Here is a tiny trained network, its code and every weight. The questions are about switching its units off for an input and a class, where a switched-off unit gives its printed mean instead of its output.

import numpy as np


def w(rows, s, z=0):
    codes = np.array(rows[::2]) - 128.0
    scale = np.full(codes.shape[1], s)
    scale[-1] = z or s
    return codes * scale


def norm(h):
    return h / np.sqrt((h * h).mean(-1, keepdims=True) + 1e-5)


def f(y):
    return y / 2 * (1 + np.tanh(0.7978845608 * (y + 0.044715 * y**3)))


def log_softmax(a):
    a = a - a.max(-1, keepdims=True)
    return a - np.log(np.exp(a).sum(-1, keepdims=True))


def net(x, mask):
    res = np.array(x, float).reshape(1, 2) / 4 @ E
    u = 0
    for l in range(3):
        y = f(norm(res) @ A[l][:, :-1].T + A[l][:, -1])
        res = res + np.where(mask[u : u + 5], y, B[l][:, -1]) @ B[l][:, :-1]
        u += 5
    return log_softmax(norm(res)[-1] @ U[:, :-1].T + U[:, -1])


A, B = {}, {}
E = w([
[117,232,161,149,53,88,94],'x0',
[10,85,62,197,104,58,129],'x1',
],0.011)
A[0] = w([
[208,246,153,96,81,154,179,188],'L0N1',
[152,74,80,143,63,75,183,63],'L0N2',
[127,184,33,41,96,97,86,12],'L0N3',
[161,124,55,110,213,151,159,38],'L0N4',
[117,108,255,165,111,82,136,2],'L0N5',
],0.0067,0.0028)
B[0] = w([
[179,102,172,240,93,176,72,254],'L0N1',
[161,189,163,77,197,72,168,141],'L0N2',
[179,122,16,118,188,118,215,124],'L0N3',
[44,2,191,5,127,51,120,159],'L0N4',
[124,63,44,112,132,151,151,123],'L0N5',
],0.0082,0.0066)
A[1] = w([
[78,71,155,72,130,132,131,5],'L1N1',
[67,141,155,138,5,127,134,73],'L1N2',
[81,150,78,77,36,131,79,109],'L1N3',
[105,1,158,101,161,91,193,123],'L1N4',
[112,176,106,179,149,136,97,103],'L1N5',
],0.0085,0.0028)
B[1] = w([
[107,93,145,103,161,254,204,166],'L1N1',
[103,119,218,57,239,109,181,182],'L1N2',
[117,87,145,30,189,21,156,149],'L1N3',
[98,180,99,133,82,202,185,254],'L1N4',
[133,99,138,120,142,50,180,159],'L1N5',
],0.0078,0.0074)
A[2] = w([
[87,151,222,200,64,64,120,125],'L2N1',
[156,94,104,67,139,123,187,252],'L2N2',
[183,18,100,24,135,192,179,75],'L2N3',
[36,208,72,161,255,26,154,123],'L2N4',
[165,66,117,79,126,134,82,191],'L2N5',
],0.0078,0.0018)
B[2] = w([
[143,147,7,138,194,175,143,225],'L2N1',
[65,170,104,63,45,203,120,174],'L2N2',
[15,188,192,121,254,121,179,220],'L2N3',
[199,137,22,56,118,75,46,255],'L2N4',
[82,169,84,181,67,181,40,134],'L2N5',
],0.0071,0.0069)
U = w([
[146,230,58,60,171,9,24,242],'0',
[97,35,247,204,64,39,88,1],'1',
[170,86,58,145,25,116,178,38],'2',
[21,166,173,86,201,213,153,255],'3',
[250,247,235,204,62,184,2,255],'4',
[194,198,109,242,128,93,130,1],'5',
],0.0066,0.0028)

Each question gives the input, the list of numbers given to net, and the class t.
The units are the neurons (one row each of A and B). Each row of codes is followed by its name. A weight is (code - 128) times the scale printed after its matrix; where a second scale follows, it is the last column's (A, B and U).
mask holds one flag per neuron, layer by layer. A switched-off neuron (its flag False) gives its mean, the last column of its row in B, instead of its output. The means were averaged over made-up inputs and are rounded, as every weight is.
A unit's drop is (log p(t) with every unit on - log p(t) with that unit switched off) / (log p(t) with every unit on - log p(t) with every unit switched off).
The circuit of an input: a set's keep is (log p(t) with only the set's units on - log p(t) with every unit switched off) / (log p(t) with every unit on - log p(t) with every unit switched off). Starting from the 12 units with the biggest drops (on a tie, the unit counted first), units are removed one at a time, each time the one whose removal leaves the highest keep (on an exact tie, the one counted first), for as long as the keep stays at least 0.8.
units of the circuit, in order: the units of the circuit, biggest drop first
k most important neurons: the k neurons with the biggest drops, biggest first
k most important neurons of layer l: the k neurons of layer l with the biggest drops, biggest first
drop of u: that unit's drop, to one decimal
input [5,0], class 5: 3 most important neurons	L0N1, L2N1, L2N4
input [1,5], class 0: most important neuron	L2N4
input [4,0], class 5: 2 most important neurons	L0N1, L2N1
input [8,-1], class 5: units of the circuit, in order	L2N1, L0N3, L2N2, L2N4
input [0,1], class 0: 2 most important neurons	L0N4, L0N1
input [-1,2], class 2: 3 most important neurons of layer 0	L0N4, L0N1, L0N2
input [2,0], class 5: 3 most important neurons of layer 2	L2N1, L2N4, L2N2
input [1,0], class 5: drop of L0N1	-0.2
input [3,8], class 0: drop of L2N4	0.2
input [-1,4], class 0: drop of L0N1	0.1
input [-2,8], class 0: drop of L2N1	0.0
